Below are the code and all the weights of a small trained network. Each question names an input and a target symbol and asks about switching units off, where a switched-off unit gives its printed mean instead of its output.

import numpy as np


def w(rows, s, z=0):
    codes = np.array(rows[::2]) - 128.0
    scale = np.full(codes.shape[1], s)
    scale[-1] = z or s
    return codes * scale


def f(y):
    return np.maximum(y, 0)


def softmax(a):
    e = np.exp(a - a.max(-1, keepdims=True))
    return e / e.sum(-1, keepdims=True)


def log_softmax(a):
    a = a - a.max(-1, keepdims=True)
    return a - np.log(np.exp(a).sum(-1, keepdims=True))


def net(x, mask):
    ids = ['Ωαβδζλμξτψ'.index(c) for c in x.split()]
    T = len(ids)
    res = E[ids] + P[:T]
    r = res
    for j in range(2):
        rows = slice(3 * j, 3 * j + 3)
        q, k, v = (r @ M[0][rows].T for M in (Q, K, V))
        z = softmax(np.where(np.tri(T) > 0, q @ k.T / 3**0.5, -1e9)) @ v
        o = O[0][rows]
        res = res + np.where(mask[j], z, o[:, -1]) @ o[:, :-1]
    y = f(res @ A[0][:, :-1].T + A[0][:, -1])
    res = res + np.where(mask[2:18], y, B[0][:, -1]) @ B[0][:, :-1]
    return log_softmax(res[-1] @ U[:, :-1].T + U[:, -1])


Q, K, V, O, A, B = {}, {}, {}, {}, {}, {}
E = w([
[123,141,155],'Ω',
[122,131,208],'α',
[104,90,184],'β',
[114,74,111],'δ',
[93,253,145],'ζ',
[124,102,174],'λ',
[130,104,167],'μ',
[170,84,80],'ξ',
[152,111,157],'τ',
[175,109,124],'ψ',
],0.015)
P = w([
[241,113,198],'0',
[4,156,154],'1',
[166,25,49],'2',
[183,178,2],'3',
[31,36,245],'4',
[161,37,57],'5',
[194,185,14],'6',
],0.0099)
Q[0] = w([
[86,192,95],'h1',
[114,254,75],'h1',
[213,50,164],'h1',
[103,72,117],'h2',
[87,184,87],'h2',
[163,155,128],'h2',
],0.014)
K[0] = w([
[31,112,86],'h1',
[1,87,73],'h1',
[226,152,171],'h1',
[54,74,159],'h2',
[55,198,77],'h2',
[161,154,148],'h2',
],0.0087)
V[0] = w([
[146,255,187],'h1',
[179,137,144],'h1',
[52,122,199],'h1',
[132,109,103],'h2',
[184,93,96],'h2',
[125,91,156],'h2',
],0.013)
O[0] = w([
[10,162,98,186],'h1',
[143,154,97,254],'h1',
[72,57,134,206],'h1',
[131,51,145,105],'h2',
[104,130,107,149],'h2',
[166,77,162,245],'h2',
],0.012,0.0033)
A[0] = w([
[132,105,68,76],'n1',
[121,94,186,44],'n2',
[163,76,61,129],'n3',
[119,246,206,106],'n4',
[129,195,233,68],'n5',
[102,223,152,88],'n6',
[51,164,134,2],'n7',
[101,66,156,90],'n8',
[110,99,178,59],'n9',
[76,134,157,132],'n10',
[142,113,90,165],'n11',
[134,154,72,66],'n12',
[139,132,187,43],'n13',
[182,104,140,34],'n14',
[144,44,162,56],'n15',
[117,87,191,64],'n16',
],0.012,0.0094)
B[0] = w([
[124,150,205,157],'n1',
[152,207,41,156],'n2',
[104,145,178,255],'n3',
[81,92,70,173],'n4',
[42,150,94,162],'n5',
[160,66,169,162],'n6',
[242,140,113,190],'n7',
[129,182,85,206],'n8',
[183,121,91,164],'n9',
[134,151,133,228],'n10',
[124,167,125,216],'n11',
[153,195,191,140],'n12',
[81,254,26,134],'n13',
[86,130,183,167],'n14',
[186,72,77,189],'n15',
[183,125,56,178],'n16',
],0.0098,0.0064)
U = w([
[81,104,93,45],'Ω',
[5,72,142,241],'α',
[127,12,19,5],'β',
[160,25,127,40],'δ',
[103,212,37,65],'ζ',
[108,65,94,253],'λ',
[111,88,118,236],'μ',
[162,196,140,183],'ξ',
[121,136,112,202],'τ',
[141,191,107,149],'ψ',
],0.011,0.0035)

Each question gives the input, a string of symbols that net reads in full, and the target symbol t.
The units are the heads (3 rows each of Q, K, V and O) and the neurons (one row each of A and B). Each row of codes is followed by its name. A weight is (code - 128) times the scale printed after its matrix; where a second scale follows, it is the last column's (O, A, B and U).
mask holds one flag per unit, heads first, then neurons. A switched-off unit (its flag False) gives its mean, the last column of its rows in O or B, instead of its output. The means were averaged over made-up inputs and are rounded, as every weight is.
A unit's drop is (log p(t) with every unit on - log p(t) with that unit switched off) / (log p(t) with every unit on - log p(t) with every unit switched off).
The circuit of an input: a set's keep is (log p(t) with only the set's units on - log p(t) with every unit switched off) / (log p(t) with every unit on - log p(t) with every unit switched off). Starting from the 12 units with the biggest drops (on a tie, the unit counted first), units are removed one at a time, each time the one whose removal leaves the highest keep (on an exact tie, the one counted first), for as long as the keep stays at least 0.8.
circuit, biggest first: the units of the circuit, biggest drop first
unit that matters most: the unit with the biggest drop
top k neurons: the k neurons with the biggest drops, biggest first
heads that matter: for each layer, one digit per head in row order, 1 if its drop is at least 0.15 and else 0, layers parted by /
input ζ β μ, target ζ: heads that matter => 10
input ξ δ α α α λ, target ξ: circuit, biggest first => h1
input α δ Ω, target α: circuit, biggest first => h1; n7
input α α τ, target α: circuit, biggest first => h1; n7
input ζ ψ α, target ζ: circuit, biggest first => h1; n7
input ζ ζ ξ ξ δ ξ δ, target ξ: circuit, biggest first => h1; n3
input ζ α ξ ξ, target ξ: circuit, biggest first => h1; n12; n3
input β α ψ ξ δ ζ, target β: heads that matter => 10
input δ ξ μ τ Ω τ, target δ: circuit, biggest first => h1; h2; n8
input δ β δ δ μ, target β: circuit, biggest first => n15; n16; h2
input α τ δ α λ, target ζ: heads that matter => 00
input δ δ ψ ζ μ ξ, target δ: heads that matter => 11
input δ ζ α, target δ: heads that matter => 10
input δ ξ λ ξ δ, target β: unit that matters most => n15
input δ τ τ, target δ: circuit, biggest first => h1; n15; n8
input δ α ξ δ β, target β: heads that matter => 00
input α ξ α, target α: heads that matter => 10
input δ ζ α α α, target ζ: heads that matter => 00
input δ ζ α β α ψ, target δ: top 2 neurons => n15; n8
input ζ δ δ Ω α ψ, target ζ: circuit, biggest first => h1
input α λ λ α β, target ζ: top 2 neurons => n8; n2
